Here is a tiny trained network, its code and every weight. The questions are about switching its units off for an input and a target symbol, where a switched-off unit gives its printed mean instead of its output.

import numpy as np


def w(rows, s, z=0):
    codes = np.array(rows[::2]) - 128.0
    scale = np.full(codes.shape[1], s)
    scale[-1] = z or s
    return codes * scale


def f(y):
    return y / 2 * (1 + np.tanh(0.7978845608 * (y + 0.044715 * y**3)))


def softmax(a):
    e = np.exp(a - a.max(-1, keepdims=True))
    return e / e.sum(-1, keepdims=True)


def log_softmax(a):
    a = a - a.max(-1, keepdims=True)
    return a - np.log(np.exp(a).sum(-1, keepdims=True))


def net(x, mask):
    ids = ['αβγεηθλξστφω'.index(c) for c in x.split()]
    T = len(ids)
    res = E[ids] + P[:T]
    u = 0
    for l in range(2):
        q, k, v = (res @ M[l].T for M in (Q, K, V))
        z = softmax(np.where(np.tri(T) > 0, q @ k.T / 4**0.5, -1e9)) @ v
        res = res + np.where(mask[u], z, O[l][:, -1]) @ O[l][:, :-1]
        u += 1
        y = f(res @ A[l][:, :-1].T + A[l][:, -1])
        res = res + np.where(mask[u : u + 12], y, B[l][:, -1]) @ B[l][:, :-1]
        u += 12
    return log_softmax(res[-1] @ U[:, :-1].T + U[:, -1])


Q, K, V, O, A, B = {}, {}, {}, {}, {}, {}
E = w([
[141,143,150],'α',
[114,151,200],'β',
[158,174,145],'γ',
[119,179,161],'ε',
[145,145,165],'η',
[150,151,168],'θ',
[39,237,176],'λ',
[75,160,116],'ξ',
[5,89,205],'σ',
[203,142,19],'τ',
[219,118,136],'φ',
[70,95,106],'ω',
],0.017)
P = w([
[156,254,116],'0',
[129,167,216],'1',
[106,122,241],'2',
[79,156,184],'3',
[74,144,183],'4',
[85,139,181],'5',
[103,114,183],'6',
[107,126,143],'7',
[103,122,120],'8',
[95,111,127],'9',
[110,132,151],'10',
[118,136,153],'11',
],0.0046)
Q[0] = w([
[113,63,71],'L0H1',
[56,83,5],'L0H1',
[159,119,21],'L0H1',
[41,198,120],'L0H1',
],0.013)
K[0] = w([
[136,78,254],'L0H1',
[148,187,201],'L0H1',
[184,187,179],'L0H1',
[166,14,98],'L0H1',
],0.0083)
V[0] = w([
[2,44,140],'L0H1',
[148,166,196],'L0H1',
[151,151,226],'L0H1',
[142,104,115],'L0H1',
],0.0067)
O[0] = w([
[14,32,144,253],'L0H1',
[105,254,125,233],'L0H1',
[200,83,170,239],'L0H1',
[90,192,107,45],'L0H1',
],0.0086,0.0022)
A[0] = w([
[80,127,167,172],'L0N1',
[185,107,78,198],'L0N2',
[58,204,150,153],'L0N3',
[122,138,101,61],'L0N4',
[173,126,131,55],'L0N5',
[232,104,15,221],'L0N6',
[216,95,98,185],'L0N7',
[8,224,108,49],'L0N8',
[209,153,46,159],'L0N9',
[178,215,132,140],'L0N10',
[47,110,150,210],'L0N11',
[163,110,167,2],'L0N12',
],0.011,0.004)
B[0] = w([
[170,73,87,200],'L0N1',
[73,56,142,129],'L0N2',
[217,91,104,246],'L0N3',
[198,153,140,119],'L0N4',
[146,142,230,122],'L0N5',
[49,44,178,137],'L0N6',
[54,1,249,133],'L0N7',
[182,43,191,245],'L0N8',
[61,165,96,136],'L0N9',
[70,168,182,177],'L0N10',
[185,121,21,223],'L0N11',
[181,190,112,120],'L0N12',
],0.0056,0.013)
Q[1] = w([
[233,77,238],'L1H1',
[116,243,253],'L1H1',
[179,149,171],'L1H1',
[230,241,75],'L1H1',
],0.0066)
K[1] = w([
[108,64,47],'L1H1',
[136,89,235],'L1H1',
[255,119,143],'L1H1',
[167,160,177],'L1H1',
],0.0099)
V[1] = w([
[96,180,102],'L1H1',
[247,103,145],'L1H1',
[121,192,115],'L1H1',
[125,88,143],'L1H1',
],0.014)
O[1] = w([
[57,69,53,3],'L1H1',
[200,136,120,255],'L1H1',
[124,182,128,6],'L1H1',
[64,37,255,204],'L1H1',
],0.007,0.0075)
A[1] = w([
[126,72,59,173],'L1N1',
[139,79,125,177],'L1N2',
[136,90,139,149],'L1N3',
[114,135,64,254],'L1N4',
[103,208,92,119],'L1N5',
[108,100,1,133],'L1N6',
[217,55,150,98],'L1N7',
[163,138,107,209],'L1N8',
[122,99,116,217],'L1N9',
[172,162,116,66],'L1N10',
[128,145,148,101],'L1N11',
[151,169,216,180],'L1N12',
],0.012,0.0072)
B[1] = w([
[96,121,227,153],'L1N1',
[197,138,102,181],'L1N2',
[108,143,78,171],'L1N3',
[181,5,41,135],'L1N4',
[34,156,106,133],'L1N5',
[110,77,201,133],'L1N6',
[111,218,144,251],'L1N7',
[149,124,1,162],'L1N8',
[205,91,92,160],'L1N9',
[60,171,206,139],'L1N10',
[137,131,135,131],'L1N11',
[84,115,92,215],'L1N12',
],0.0069,0.02)
U = w([
[107,156,135,104],'α',
[122,186,144,51],'β',
[95,181,169,37],'γ',
[104,199,70,226],'ε',
[105,173,139,176],'η',
[110,188,160,37],'θ',
[208,255,194,113],'λ',
[208,183,38,252],'ξ',
[192,123,224,129],'σ',
[90,126,171,137],'τ',
[116,171,244,157],'φ',
[195,76,94,192],'ω',
],0.0091,0.0033)

Each question gives the input, a string of symbols that net reads in full, and the target symbol t.
The units are the heads (4 rows each of Q, K, V and O) and the neurons (one row each of A and B). Each row of codes is followed by its name. A weight is (code - 128) times the scale printed after its matrix; where a second scale follows, it is the last column's (O, A, B and U).
mask holds one flag per unit, layer by layer, with each layer's heads first. A switched-off unit (its flag False) gives its mean, the last column of its rows in O or B, instead of its output. The means were averaged over made-up inputs and are rounded, as every weight is.
A unit's drop is (log p(t) with every unit on - log p(t) with that unit switched off) / (log p(t) with every unit on - log p(t) with every unit switched off).
The circuit of an input: a set's keep is (log p(t) with only the set's units on - log p(t) with every unit switched off) / (log p(t) with every unit on - log p(t) with every unit switched off). Starting from the 12 units with the biggest drops (on a tie, the unit counted first), units are removed one at a time, each time the one whose removal leaves the highest keep (on an exact tie, the one counted first), for as long as the keep stays at least 0.8.
units of the circuit, in order: the units of the circuit, biggest drop first
most important unit: the unit with the biggest drop
k most important neurons: the k neurons with the biggest drops, biggest first
k most important neurons of layer l: the k neurons of layer l with the biggest drops, biggest first
input σ θ ε ω λ α φ, target φ: 2 most important neurons of layer 1 => L1N7, L1N8
input φ λ η, target φ: most important unit => L0N7
input λ ξ ω σ, target ω: units of the circuit, in order => L0N11, L0N1
input γ λ ξ, target ξ: units of the circuit, in order => L1H1, L0H1
input ε ε λ λ λ β, target λ: units of the circuit, in order => L1H1, L0H1
input λ ε ξ λ, target ξ: 2 most important neurons of layer 1 => L1N8, L1N1
input ε ξ ω λ ξ α ω ε λ, target ω: units of the circuit, in order => L0H1, L0N11, L0N3, L0N1
input η ε ω β, target ω: 2 most important neurons => L0N8, L0N11
input τ λ λ ε, target ε: 3 most important neurons => L0N9, L1N5, L0N10
input λ ε λ λ, target λ: units of the circuit, in order => L0N8, L1H1, L0H1
input φ ω ε γ φ λ λ γ, target φ: 2 most important neurons => L0N11, L0N7
input ξ σ ω ω σ ε ξ, target σ: 3 most important neurons of layer 1 => L1N1, L1N12, L1N8
input β λ λ ε β λ ε ξ ω ξ β, target ω: 2 most important neurons of layer 1 => L1N7, L1N4
input ξ η ω ω ε, target ω: 2 most important neurons => L0N8, L0N3
input λ θ σ, target σ: 2 most important neurons => L0N11, L1N1
input ε γ λ λ, target λ: units of the circuit, in order => L0H1
input λ ω β θ ε λ σ λ, target σ: 2 most important neurons => L0N8, L1N1
input ξ ξ ε, target ξ: 2 most important neurons of layer 1 => L1N1, L1N7
input β γ λ ξ σ λ, target σ: 2 most important neurons => L0N8, L1N8
input η λ ξ β, target ξ: 2 most important neurons of layer 0 => L0N8, L0N7
